Below are the code and all the weights of a small trained network. Each question names an input and a class and asks about switching units off, where a switched-off unit gives its printed mean instead of its output.

import numpy as np


def w(rows, s, z=0):
    codes = np.array(rows[::2]) - 128.0
    scale = np.full(codes.shape[1], s)
    scale[-1] = z or s
    return codes * scale


def norm(h):
    return h / np.sqrt((h * h).mean(-1, keepdims=True) + 1e-5)


def f(y):
    return y / 2 * (1 + np.tanh(0.7978845608 * (y + 0.044715 * y**3)))


def log_softmax(a):
    a = a - a.max(-1, keepdims=True)
    return a - np.log(np.exp(a).sum(-1, keepdims=True))


def net(x, mask):
    res = np.array(x, float).reshape(1, 5) / 4 @ E
    u = 0
    for l in range(3):
        y = f(norm(res) @ A[l][:, :-1].T + A[l][:, -1])
        res = res + np.where(mask[u : u + 4], y, B[l][:, -1]) @ B[l][:, :-1]
        u += 4
    return log_softmax(norm(res)[-1] @ U[:, :-1].T + U[:, -1])


A, B = {}, {}
E = w([
[101,154,112,148,79,146,180,98,39,83,132],'x0',
[249,77,129,30,165,92,93,151,217,139,94],'x1',
[112,111,133,79,154,124,200,101,102,230,182],'x2',
[147,184,146,148,164,238,227,116,141,119,50],'x3',
[180,221,129,107,96,128,142,62,61,72,47],'x4',
],0.0021)
A[0] = w([
[131,170,149,180,157,210,150,130,169,79,62,64],'0.n1',
[144,81,122,132,145,83,53,182,211,121,144,50],'0.n2',
[79,65,138,112,180,101,132,150,165,254,230,47],'0.n3',
[117,113,127,138,77,53,47,129,98,71,160,3],'0.n4',
],0.0033,0.0034)
B[0] = w([
[90,179,152,186,159,143,104,173,158,166,95,181],'0.n1',
[137,100,132,107,119,189,208,92,71,91,142,209],'0.n2',
[49,116,160,143,156,92,131,153,152,252,208,250],'0.n3',
[118,133,86,161,84,104,63,142,119,69,125,135],'0.n4',
],0.0037,0.0017)
A[1] = w([
[234,110,132,43,162,113,130,127,185,148,100,52],'1.n1',
[253,106,132,26,168,111,127,132,193,150,95,23],'1.n2',
[101,183,126,136,105,153,245,78,38,138,117,17],'1.n3',
[131,152,104,138,57,33,5,112,68,55,125,5],'1.n4',
],0.0034,0.0025)
B[1] = w([
[212,93,156,46,149,92,137,46,151,109,69,222],'1.n1',
[225,91,155,32,150,89,147,29,146,104,61,250],'1.n2',
[95,79,161,130,135,206,195,111,30,68,193,227],'1.n3',
[102,254,42,140,28,38,67,27,72,133,119,230],'1.n4',
],0.0031,0.0016)
A[2] = w([
[113,47,84,139,70,102,71,166,123,48,189,14],'2.n1',
[101,166,137,138,110,171,240,102,4,113,133,35],'2.n2',
[40,144,117,205,100,157,119,157,70,127,184,64],'2.n3',
[163,211,156,120,136,165,176,85,68,101,60,5],'2.n4',
],0.0034,0.0023)
B[2] = w([
[143,79,84,156,103,165,149,186,152,65,157,128],'2.n1',
[112,104,168,91,157,187,181,56,37,94,174,252],'2.n2',
[254,101,131,26,146,126,144,105,134,103,90,253],'2.n3',
[102,18,129,153,152,152,125,192,142,123,193,189],'2.n4',
],0.0042,0.0019)
U = w([
[126,72,89,157,91,124,101,190,159,65,173,5],'0',
[213,108,151,57,155,99,131,81,178,127,69,155],'1',
[107,134,160,125,141,196,191,83,40,91,152,173],'2',
[66,95,148,119,155,94,134,156,168,245,206,161],'3',
[116,195,76,146,54,64,64,90,85,88,127,133],'4',
[113,183,156,206,163,193,133,188,183,109,60,112],'5',
],0.011,0.0025)

Each question gives the input, the list of numbers given to net, and the class t.
The units are the neurons (one row each of A and B). Each row of codes is followed by its name. A weight is (code - 128) times the scale printed after its matrix; where a second scale follows, it is the last column's (A, B and U).
mask holds one flag per neuron, layer by layer. A switched-off neuron (its flag False) gives its mean, the last column of its row in B, instead of its output. The means were averaged over made-up inputs and are rounded, as every weight is.
A unit's drop is (log p(t) with every unit on - log p(t) with that unit switched off) / (log p(t) with every unit on - log p(t) with every unit switched off).
The circuit of an input: a set's keep is (log p(t) with only the set's units on - log p(t) with every unit switched off) / (log p(t) with every unit on - log p(t) with every unit switched off). Starting from all 12 units, units are removed one at a time, each time the one whose removal leaves the highest keep (on an exact tie, the one counted first), for as long as the keep stays at least 0.8.
circuit, biggest first: the units of the circuit, biggest drop first
k most important neurons: the k neurons with the biggest drops, biggest first
k most important neurons of layer l: the k neurons of layer l with the biggest drops, biggest first
drop of u: that unit's drop, to one decimal
input [-5,-1,-2,-7,0], class 4: 3 most important neurons	1.n4, 0.n4, 2.n4
input [-1,2,-1,6,-4], class 5: 2 most important neurons	0.n1, 2.n3
input [7,6,2,-4,6], class 4: most important neuron	1.n4
input [8,4,-6,-8,-6], class 4: 2 most important neurons	1.n4, 0.n4
input [-1,0,-3,1,-3], class 5: 2 most important neurons of layer 2	2.n2, 2.n4
input [1,2,-4,4,5], class 5: 2 most important neurons	0.n1, 0.n2
input [-4,-6,-3,-4,-4], class 0: 4 most important neurons	2.n1, 0.n4, 2.n3, 0.n1
input [-3,1,8,4,2], class 3: 3 most important neurons	2.n3, 0.n2, 0.n3
input [-4,-2,0,5,3], class 5: 2 most important neurons	0.n1, 0.n2
input [1,-4,-7,3,-1], class 5: 2 most important neurons	0.n1, 0.n2
input [-4,4,-8,7,4], class 5: 2 most important neurons	0.n1, 2.n3
input [5,6,7,-2,-1], class 3: 2 most important neurons	0.n3, 2.n3
input [-4,-6,-3,8,0], class 5: drop of 0.n2	0.3
input [-7,0,-6,3,-1], class 5: circuit, biggest first	2.n3
input [-6,-1,-2,4,2], class 5: drop of 0.n1	0.5
input [-8,-1,-4,-7,3], class 4: drop of 1.n4	0.8
input [8,6,0,-5,4], class 4: drop of 1.n4	0.1
